Each row has two labels, one from each of two sets.
-0.487 -0.604 -0.138 -3.433 0.143 2.965 2.159 0.125 1.801 -0.014 -0.954
 -0.101 1.243 1.323 -0.242 -2.468 -1.006 -1.021 1.563 -2.953
U, <91>
1.308 3.488 1.160 1.872 -0.652 -0.425 -0.269 1.512 -0.242 1.343 -4.085
 -1.531 -0.635 -5.470 -0.763 0.580 -0.435 1.253 -0.815 0.407
K, <86>
-0.184 -1.480 -1.247 3.419 1.483 0.689 -3.988 0.802 3.865 0.572 -0.290
 1.860 2.361 0.899 -0.315 0.421 0.141 -1.638 0.578 -3.602
U, <86>
2.074 -2.381 -0.349 0.324 -0.216 1.203 2.884 -2.057 0.426 0.855 -1.522
 -0.595 -1.391 1.060 0.704 0.195 0.876 0.590 0.766 -0.627
K, <91>
1.194 0.876 -0.063 3.296 0.721 -1.560 -0.067 0.636 0.239 -0.972 0.668
 -0.056 0.270 -0.420 0.427 0.620 0.523 0.464 0.094 1.091
K, <86>
1.718 -0.709 -1.663 -0.921 -0.196 2.230 5.040 0.385 -0.421 0.996 -1.867
 -0.552 1.814 0.396 0.529 -0.847 -1.142 -0.148 1.672 -3.022
K, <91>
2.631 -3.037 -0.628 3.850 -0.440 1.289 -3.055 -2.841 2.729 1.709 -2.174
 -0.956 -3.192 -0.723 0.269 0.860 -1.065 1.083 1.190 -3.448
K, <86>
3.077 -0.912 -0.096 4.357 -0.324 1.502 -0.672 -2.967 1.963 1.619 -3.636
 -0.764 -0.990 -2.705 -0.289 -0.682 -0.817 1.238 1.493 -4.172
K, <92>
2.931 -3.290 -0.530 -1.404 -0.139 2.079 2.798 -3.086 0.540 0.430 0.196
 -0.326 -2.826 1.336 2.929 0.275 0.121 0.177 0.740 -2.162
K, <88>
-0.604 -0.912 -0.474 -2.893 0.460 1.736 2.473 0.432 1.152 -0.832 0.155
 -0.048 1.698 2.243 0.493 -0.821 -1.325 -0.180 0.645 -2.685
U, <91>
-0.485 1.478 -0.952 1.596 0.239 -0.050 -2.918 0.975 2.243 -0.781 -1.801
 0.665 2.665 -1.434 -0.865 0.466 -0.050 -0.480 0.745 -1.614
U, <86>
2.808 -5.729 -1.423 2.202 0.391 2.103 -2.077 -4.763 4.188 2.027 0.209
 -0.576 -2.027 3.427 0.637 0.269 -0.133 0.277 1.396 -6.473
K, <86>
2.221 -0.587 0.233 3.622 0.337 0.133 0.061 -2.113 1.666 -1.106 -0.386
 0.235 0.185 0.851 0.474 0.247 -0.395 1.159 1.035 -2.415
K, <92>
2.073 -1.124 0.200 -1.222 -0.849 0.738 2.994 -1.147 -0.556 -0.009 -0.743
 -0.172 -0.192 -1.111 1.771 -0.516 -0.271 0.322 0.800 -0.908
K, <91>
1.884 -0.518 -0.073 -0.548 -0.241 0.869 2.853 0.029 -0.382 1.279 -1.582
 -1.318 -2.135 -0.354 0.208 -0.571 0.448 0.299 0.787 0.481
K, <88>
0.126 -2.118 -0.310 -0.567 -0.074 -0.438 1.616 0.125 -1.264 -0.862 2.457
 0.904 -0.104 1.329 1.574 0.627 0.664 -0.665 0.106 2.536
K, <88>
2.374 -1.217 -0.265 1.301 0.259 0.359 2.376 -2.137 1.283 0.089 -1.124
 -0.692 0.001 -0.056 -0.265 0.313 0.173 0.541 1.642 -2.371
K, <92>
-0.509 1.052 -2.727 0.056 0.744 0.637 -1.685 1.685 1.061 -1.068 -0.220
 1.275 2.344 -0.253 1.200 0.953 0.288 -1.290 1.336 -1.489
U, <88>
0.995 -1.519 0.298 -1.187 -0.513 1.201 3.072 -1.550 -0.291 1.614 -1.367
 -1.054 -1.247 -0.312 0.668 -0.074 -0.335 1.024 0.277 -1.325
K, <91>
-0.451 4.337 0.608 -1.381 -2.926 0.270 1.623 2.077 -1.153 -1.451 -1.353
 -0.272 2.927 -3.233 -0.128 -1.055 -1.136 0.265 -0.696 -2.406
U, <91>
2.162 -2.068 -0.831 -0.356 -0.179 -0.134 2.829 -1.447 0.009 0.109 1.341
 -0.206 -0.251 0.785 1.281 0.006 -0.372 0.520 0.449 -1.408
K, <91>
-0.718 0.350 -0.971 -0.787 -0.245 0.314 1.102 1.325 0.633 -1.821 1.403
 1.111 3.383 0.340 0.087 0.074 -0.630 -0.701 1.205 -1.838
U, <91>
2.532 -0.678 0.097 -0.734 -0.453 2.507 -0.152 -0.405 0.064 1.640 -2.804
 -1.179 -2.042 -0.212 0.331 -0.205 -0.814 -0.106 0.880 -2.257
K, <91>
0.096 -0.429 -1.080 3.503 1.637 -1.967 -3.730 0.630 3.004 -1.471 1.360
 1.257 3.918 -0.109 -0.975 1.370 -0.566 -0.338 1.716 -2.371
U, <86>
1.475 2.192 0.753 -0.024 -0.054 0.959 3.370 -0.816 -0.272 -0.625 -1.828
 -2.024 0.450 -1.407 0.753 -0.510 -0.667 0.619 0.897 -2.760
K, <91>
